Each row has a name. Each question is about the rows just above it.

[  0.6 -37.7  49.0  81.5 -21.1 -38.9 -63.3 -32.8 -27.7 -15.6  -5.9 -44.3
 -58.0 -65.6 -59.8  79.3 -66.7  46.4  25.2  61.7  28.6  77.7 -37.8  59.0]  C
[-69.4 -43.1  64.4 -17.1  56.6  27.7  12.2 -77.8 -50.7  56.8  -9.5  74.4
 -23.8 -26.3 -23.8 -44.3  30.9 -36.6  52.7  30.0  24.8 -60.4 -39.9  50.1]  D
[ 46.7  50.4 -40.2 -52.0  63.1 -13.5 -62.4  51.7 -26.2  44.8  10.4  57.8
  30.1  50.6  42.7 -62.5  44.4   4.0  24.1 -59.8  40.6 -58.0   8.9 -35.9]  R
What comes right after [-63.3] in the named rows?
[-32.8]
The entry that follows [30.1]:
[50.6]
What comes right after [-62.5] in the named rows?
[44.4]

[-13.6 -43.8  -5.0 -19.3  62.5  12.7] -> zapul
[ 56.8  27.3  53.2  15.9  20.3 -41.2] -> tizir
[ -2.2 -43.8   2.5 -16.6  47.3  21.5] -> rubol
[-35.8  39.5 -69.8  20.2  11.5  28.4] -> foret
[-26.9 -69.7 -61.3   5.5 -13.5  27.3] -> fuv
[ 55.5  25.9  59.8  22.5  29.4 -44.2] -> let
[ 66.9  14.3  -9.1  56.2   7.2 -58.8] -> dipo
[ -4.7 -52.5  -3.9  -4.1  66.0  19.0] -> zeg
[ -1.8  57.1  59.8 -33.3 -26.1  12.3] -> fotuv
[ 66.9  14.3  -9.1  56.2 -19.0  39.4] -> lobi
[-47.0 -47.1 -75.7  11.4  -9.6  23.7] -> volez
[ -9.7  48.6  19.2 -10.7 -60.3   6.1] -> siru
What comes right after [-69.8] in the named rows?
[20.2]
What comes right after [15.9] in the named rows?
[20.3]
The entry that follows [11.4]:
[-9.6]
What comes right after [11.5] in the named rows?
[28.4]

[-3.7 -4.6  7.0 34.4 71.8] : Y
[-1.7 -1.5 14.3 59.1 65.1] : S
[32.1 76.8 49.6  8.3  1.9] : Z
[32.1 76.8 49.6  4.6 72.0] : K
[ 8.4 -1.2 59.1 62.9 17.5] : H
[-2.9 -3.4 13.4 53.7 68.7] : L
[63.4  8.3 13.8 54.7 -3.5] : J
[ 8.4 17.4 59.1 -4.5 17.5] : Q
[63.4 76.9 17.3 59.2  4.4] : T
What comes right after [-1.2] in the named rows?
[59.1]
The entry that follows [53.7]:
[68.7]
What comes right after [-3.4] in the named rows?
[13.4]
What comes right after [-4.6] in the named rows?
[7.0]
What comes right after [76.9] in the named rows?
[17.3]
Right after [13.8] comes
[54.7]

[ 10.8 -10.9 -31.8 -65.0  -1.5 -14.5   8.0] = tigad
[ -1.8 -55.8 -35.7  21.6   8.1  32.8  42.3] = fopem
[ 10.8 -10.9 -31.8  -5.0  11.3  13.7  78.7] = teb
[ 10.8 -10.9 -31.8  -4.9  11.3  20.0 -11.3] = bisi
[-26.1  11.4  -4.0  17.0   9.6  -1.1 -94.4] = famu
[ 10.8 -10.9 -31.8  -4.9  11.3  13.7  44.9] = ratal
What comes right after [-1.8] in the named rows?
[-55.8]
Whose row is [-26.1  11.4  -4.0  17.0   9.6  -1.1 -94.4]?
famu

